Here is a tiny trained network, its code and every weight. The questions are about switching its units off for an input and a class, where a switched-off unit gives its printed mean instead of its output.

import numpy as np


def w(rows, s, z=0):
    codes = np.array(rows[::2]) - 128.0
    scale = np.full(codes.shape[1], s)
    scale[-1] = z or s
    return codes * scale


def norm(h):
    return h / np.sqrt((h * h).mean(-1, keepdims=True) + 1e-5)


def f(y):
    return y / 2 * (1 + np.tanh(0.7978845608 * (y + 0.044715 * y**3)))


def log_softmax(a):
    a = a - a.max(-1, keepdims=True)
    return a - np.log(np.exp(a).sum(-1, keepdims=True))


def net(x, mask):
    res = np.array(x, float).reshape(1, 7) / 4 @ E
    u = 0
    for l in range(4):
        y = f(norm(res) @ A[l][:, :-1].T + A[l][:, -1])
        res = res + np.where(mask[u : u + 8], y, B[l][:, -1]) @ B[l][:, :-1]
        u += 8
    return log_softmax(norm(res)[-1] @ U[:, :-1].T + U[:, -1])


A, B = {}, {}
E = w([
[108,59,150,81,177,105,81,46,74,137],'x0',
[125,140,133,153,105,132,120,110,117,125],'x1',
[141,126,122,111,137,133,127,138,123,131],'x2',
[213,176,230,77,103,39,140,112,146,205],'x3',
[117,149,133,139,138,161,125,130,116,168],'x4',
[112,152,81,127,80,106,190,117,3,126],'x5',
[154,116,111,113,111,149,112,136,113,151],'x6',
],0.0078)
A[0] = w([
[167,175,154,158,107,119,175,255,103,80,40],'L0N0',
[109,149,68,98,139,99,198,103,44,126,15],'L0N1',
[88,112,133,118,138,124,108,143,71,116,38],'L0N2',
[79,145,74,80,103,125,250,107,98,188,2],'L0N3',
[125,108,141,119,103,109,195,138,97,153,106],'L0N4',
[146,148,83,155,143,65,198,110,64,148,81],'L0N5',
[132,101,108,121,196,91,123,57,57,157,14],'L0N6',
[67,136,119,104,96,120,142,179,80,112,74],'L0N7',
],0.0089,0.0027)
B[0] = w([
[46,182,62,98,120,88,65,71,112,152,254],'L0N0',
[111,82,250,131,70,208,81,188,211,46,227],'L0N1',
[90,68,82,103,125,133,255,122,58,135,148],'L0N2',
[199,107,171,191,31,165,94,111,235,104,208],'L0N3',
[215,162,134,156,117,119,229,167,90,120,171],'L0N4',
[157,146,220,145,138,71,145,186,165,68,218],'L0N5',
[24,147,115,97,30,96,156,184,73,205,219],'L0N6',
[196,123,37,192,126,185,147,203,124,111,174],'L0N7',
],0.007,0.0046)
A[1] = w([
[81,119,51,119,135,197,229,129,105,63,123],'L1N0',
[173,197,3,218,116,91,235,168,176,162,36],'L1N1',
[134,109,99,156,162,129,162,149,90,108,6],'L1N2',
[96,97,100,84,15,97,183,82,59,135,62],'L1N3',
[104,77,155,43,133,108,168,101,94,130,53],'L1N4',
[64,40,207,149,150,103,148,127,55,157,85],'L1N5',
[196,163,186,115,123,36,234,122,90,172,71],'L1N6',
[193,148,140,106,154,63,175,167,100,185,54],'L1N7',
],0.0071,0.0016)
B[1] = w([
[193,89,150,164,167,41,192,70,117,195,235],'L1N0',
[73,123,76,1,118,97,135,117,158,152,240],'L1N1',
[156,95,104,151,63,53,205,124,164,207,116],'L1N2',
[142,166,106,97,124,166,135,175,162,117,208],'L1N3',
[100,164,71,108,96,134,156,136,140,80,166],'L1N4',
[101,190,83,85,95,100,84,71,232,109,198],'L1N5',
[140,69,86,163,192,115,164,99,33,202,253],'L1N6',
[131,117,102,153,147,95,117,80,128,113,181],'L1N7',
],0.0089,0.0041)
A[2] = w([
[122,38,93,200,192,86,184,121,99,204,147],'L2N0',
[160,134,119,120,41,122,133,117,45,123,41],'L2N1',
[2,183,133,79,121,94,130,206,109,146,176],'L2N2',
[97,46,125,150,152,160,130,144,131,67,7],'L2N3',
[118,135,101,74,211,103,133,123,149,109,40],'L2N4',
[120,100,128,201,129,195,112,139,153,51,195],'L2N5',
[143,150,205,150,158,193,42,116,180,97,169],'L2N6',
[131,104,190,143,42,129,81,210,106,97,43],'L2N7',
],0.0082,0.0018)
B[2] = w([
[222,73,156,138,152,156,113,49,31,111,253],'L2N0',
[119,104,117,169,130,115,122,166,194,111,166],'L2N1',
[105,133,102,11,88,174,79,79,69,121,251],'L2N2',
[106,148,137,125,132,97,174,117,120,168,158],'L2N3',
[178,55,157,106,30,142,156,215,182,107,169],'L2N4',
[152,160,159,161,157,93,116,113,108,179,198],'L2N5',
[123,123,174,129,176,204,92,255,150,84,235],'L2N6',
[164,199,75,158,137,164,190,191,145,147,186],'L2N7',
],0.0084,0.0057)
A[3] = w([
[189,106,207,124,83,177,130,198,160,3,182],'L3N0',
[180,206,244,188,240,104,131,51,82,204,105],'L3N1',
[112,171,187,204,87,106,151,199,157,91,178],'L3N2',
[76,96,111,57,2,135,85,58,148,187,190],'L3N3',
[106,192,63,86,103,190,160,58,184,170,204],'L3N4',
[195,113,157,140,43,139,238,100,132,151,161],'L3N5',
[126,67,92,160,145,229,161,78,192,190,130],'L3N6',
[136,87,241,35,193,169,72,102,123,36,249],'L3N7',
],0.0072,0.0013)
B[3] = w([
[158,233,192,173,132,134,135,177,162,108,225],'L3N0',
[156,82,141,146,124,118,154,68,114,79,225],'L3N1',
[25,194,127,181,185,120,96,220,119,110,194],'L3N2',
[57,222,70,92,138,148,152,114,238,139,253],'L3N3',
[89,97,110,70,120,93,163,71,152,173,204],'L3N4',
[111,67,235,151,177,207,2,189,116,114,201],'L3N5',
[142,89,167,168,122,60,109,97,86,93,152],'L3N6',
[73,163,84,142,125,172,163,227,107,123,220],'L3N7',
],0.0083,0.0072)
U = w([
[142,160,194,191,114,152,137,253,153,89,136],'0',
[94,128,37,2,29,80,158,55,169,142,23],'1',
[233,9,162,174,150,67,136,5,46,108,254],'2',
],0.008,0.00044)

Each question gives the input, the list of numbers given to net, and the class t.
The units are the neurons (one row each of A and B). Each row of codes is followed by its name. A weight is (code - 128) times the scale printed after its matrix; where a second scale follows, it is the last column's (A, B and U).
mask holds one flag per neuron, layer by layer. A switched-off neuron (its flag False) gives its mean, the last column of its row in B, instead of its output. The means were averaged over made-up inputs and are rounded, as every weight is.
A unit's drop is (log p(t) with every unit on - log p(t) with that unit switched off) / (log p(t) with every unit on - log p(t) with every unit switched off).
The circuit of an input: a set's keep is (log p(t) with only the set's units on - log p(t) with every unit switched off) / (log p(t) with every unit on - log p(t) with every unit switched off). Starting from the 12 units with the biggest drops (on a tie, the unit counted first), units are removed one at a time, each time the one whose removal leaves the highest keep (on an exact tie, the one counted first), for as long as the keep stays at least 0.8.
units of the circuit, in order: the units of the circuit, biggest drop first
top k neurons: the k neurons with the biggest drops, biggest first
top k neurons in layer l: the k neurons of layer l with the biggest drops, biggest first
drop of u: that unit's drop, to one decimal
input [1,3,-3,8,5,6,2], class 2: units of the circuit, in order => (L1N6)
input [6,8,-6,-6,0,7,0], class 0: top 2 neurons => (L0N1; L0N7)
input [-6,8,-3,7,0,1,-8], class 2: top 2 neurons => (L1N6; L0N6)
input [4,-8,-2,4,7,5,-5], class 0: top 2 neurons => (L0N1; L0N3)
input [-7,-3,-6,-8,7,-1,0], class 2: top 2 neurons => (L1N0; L2N0)
input [-7,-4,0,-7,3,2,-8], class 1: top 2 neurons => (L1N1; L0N0)
input [-7,5,3,6,8,4,-8], class 1: top 3 neurons => (L0N0; L1N1; L1N0)
input [5,-6,2,-6,-2,6,8], class 0: top 2 neurons in layer 1 => (L1N6; L1N3)
input [-1,2,0,-7,-2,6,8], class 2: top 2 neurons => (L1N0; L0N2)
input [3,-7,1,8,-2,8,1], class 0: top 3 neurons => (L0N1; L0N3; L1N0)
input [-8,-6,8,2,-3,5,-7], class 1: top 2 neurons => (L0N0; L1N1)
input [-6,5,0,7,-4,-1,8], class 2: top 3 neurons => (L1N6; L0N6; L0N7)
input [5,6,4,-7,0,-6,0], class 2: top 2 neurons => (L0N1; L0N5)
input [-7,2,-1,-6,-4,3,2], class 1: units of the circuit, in order => (L1N1)
input [-1,-6,-2,6,-7,7,-6], class 0: top 3 neurons => (L0N1; L0N3; L1N0)
input [4,7,-8,6,-5,8,-6], class 0: drop of L0N1 => 1.9
input [-6,-3,1,4,1,2,-8], class 1: drop of L0N0 => 1.4
input [6,6,-1,6,-8,8,8], class 0: drop of L0N1 => 1.0
input [-3,-1,2,8,4,6,-2], class 2: drop of L1N6 => 1.3
input [5,0,-2,-1,-1,6,-1], class 0: units of the circuit, in order => (L0N1)
